Here is a tiny trained network, its code and every weight. The questions are about switching its units off for an input and a class, where a switched-off unit gives its printed mean instead of its output.

import numpy as np


def w(rows, s, z=0):
    codes = np.array(rows[::2]) - 128.0
    scale = np.full(codes.shape[1], s)
    scale[-1] = z or s
    return codes * scale


def norm(h):
    return h / np.sqrt((h * h).mean(-1, keepdims=True) + 1e-5)


def f(y):
    return np.maximum(y, 0)


def log_softmax(a):
    a = a - a.max(-1, keepdims=True)
    return a - np.log(np.exp(a).sum(-1, keepdims=True))


def net(x, mask):
    res = np.array(x, float).reshape(1, 4) / 4 @ E
    u = 0
    for l in range(3):
        y = f(norm(res) @ A[l][:, :-1].T + A[l][:, -1])
        res = res + np.where(mask[u : u + 3], y, B[l][:, -1]) @ B[l][:, :-1]
        u += 3
    return log_softmax(norm(res)[-1] @ U[:, :-1].T + U[:, -1])


A, B = {}, {}
E = w([
[167,110,127,130,168,209,165,171,108,148],'x0',
[36,24,131,154,179,165,135,104,148,181],'x1',
[179,129,193,124,217,92,142,175,156,148],'x2',
[128,192,115,165,91,112,51,103,5,163],'x3',
],0.011)
A[0] = w([
[138,94,116,207,79,51,122,64,2,230,3],'L0N1',
[84,8,219,228,179,163,207,133,98,152,159],'L0N2',
[247,226,42,85,77,156,185,155,180,150,125],'L0N3',
],0.0057,0.0051)
B[0] = w([
[98,121,175,54,75,139,73,101,141,172,203],'L0N1',
[108,122,140,140,249,100,110,156,162,168,254],'L0N2',
[92,129,177,64,108,100,156,90,43,85,246],'L0N3',
],0.013,0.0058)
A[1] = w([
[115,108,13,140,26,123,118,34,102,60,133],'L1N1',
[87,106,78,123,84,196,160,118,1,173,61],'L1N2',
[155,159,126,199,121,86,43,137,50,121,2],'L1N3',
],0.0072,0.0023)
B[1] = w([
[69,129,116,159,71,51,143,188,211,108,253],'L1N1',
[148,121,244,65,156,129,161,143,54,78,229],'L1N2',
[66,145,83,179,118,184,95,190,200,216,202],'L1N3',
],0.011,0.0053)
A[2] = w([
[211,111,173,90,145,101,203,96,179,37,181],'L2N1',
[182,223,188,109,121,72,82,184,1,154,3],'L2N2',
[112,165,79,185,61,56,39,95,224,162,71],'L2N3',
],0.0094,0.0044)
B[2] = w([
[58,249,191,40,102,31,107,101,73,196,229],'L2N1',
[242,165,138,234,144,199,120,189,90,77,254],'L2N2',
[168,82,22,141,206,128,182,90,182,171,206],'L2N3',
],0.011,0.009)
U = w([
[131,149,41,235,100,76,138,169,228,107,133],'0',
[202,219,136,184,76,181,137,106,51,75,2],'1',
[98,16,160,123,246,173,159,55,186,176,157],'2',
[23,184,203,52,48,47,135,56,134,148,202],'3',
],0.012,0.0056)

Each question gives the input, the list of numbers given to net, and the class t.
The units are the neurons (one row each of A and B). Each row of codes is followed by its name. A weight is (code - 128) times the scale printed after its matrix; where a second scale follows, it is the last column's (A, B and U).
mask holds one flag per neuron, layer by layer. A switched-off neuron (its flag False) gives its mean, the last column of its row in B, instead of its output. The means were averaged over made-up inputs and are rounded, as every weight is.
A unit's drop is (log p(t) with every unit on - log p(t) with that unit switched off) / (log p(t) with every unit on - log p(t) with every unit switched off).
The circuit of an input: a set's keep is (log p(t) with only the set's units on - log p(t) with every unit switched off) / (log p(t) with every unit on - log p(t) with every unit switched off). Starting from all 9 units, units are removed one at a time, each time the one whose removal leaves the highest keep (on an exact tie, the one counted first), for as long as the keep stays at least 0.8.
units of the circuit, in order: the units of the circuit, biggest drop first
unit that matters most: the unit with the biggest drop
top k neurons: the k neurons with the biggest drops, biggest first
k most important neurons of layer l: the k neurons of layer l with the biggest drops, biggest first
drop when u is switched off: that unit's drop, to one decimal
input [1,-7,-6,-1], class 3: unit that matters most => L1N1
input [-7,-6,-7,3], class 0: units of the circuit, in order => (L2N3 L1N1)
input [-7,4,2,4], class 2: top 3 neurons => (L2N3 L0N3 L2N1)
input [-7,-6,6,6], class 0: units of the circuit, in order => (L1N3 L2N3)
input [-6,-7,-3,8], class 0: top 2 neurons => (L1N1 L1N3)
input [-6,-1,-5,7], class 0: top 3 neurons => (L2N3 L2N1 L0N3)
input [5,-6,-3,-2], class 3: top 2 neurons => (L2N1 L0N2)
input [-4,-1,6,4], class 0: top 2 neurons => (L1N3 L0N3)
input [-4,1,8,7], class 0: top 4 neurons => (L1N3 L0N3 L1N2 L2N3)
input [-5,1,3,4], class 2: top 3 neurons => (L2N3 L0N3 L1N2)
input [-6,2,-2,-2], class 2: top 2 neurons => (L2N3 L2N2)
input [-7,5,-6,-5], class 2: top 2 neurons => (L2N2 L2N3)
input [-7,8,-3,5], class 2: top 2 neurons => (L0N3 L2N1)
input [-3,7,1,6], class 2: top 3 neurons => (L2N1 L0N3 L0N2)
input [5,-5,3,-3], class 3: most important neuron of layer 2 => (L2N1)
input [-7,7,0,5], class 2: 2 most important neurons of layer 2 => (L2N1 L2N3)
input [-5,4,-6,-4], class 0: 2 most important neurons of layer 1 => (L1N1 L1N2)
input [-1,1,-1,-2], class 2: drop when L0N2 is switched off => 0.3
input [1,0,-3,-8], class 3: drop when L2N1 is switched off => 0.4
input [-5,-2,-4,1], class 0: most important neuron of layer 2 => (L2N3)
input [5,-7,-6,-1], class 3: drop when L1N1 is switched off => 0.2
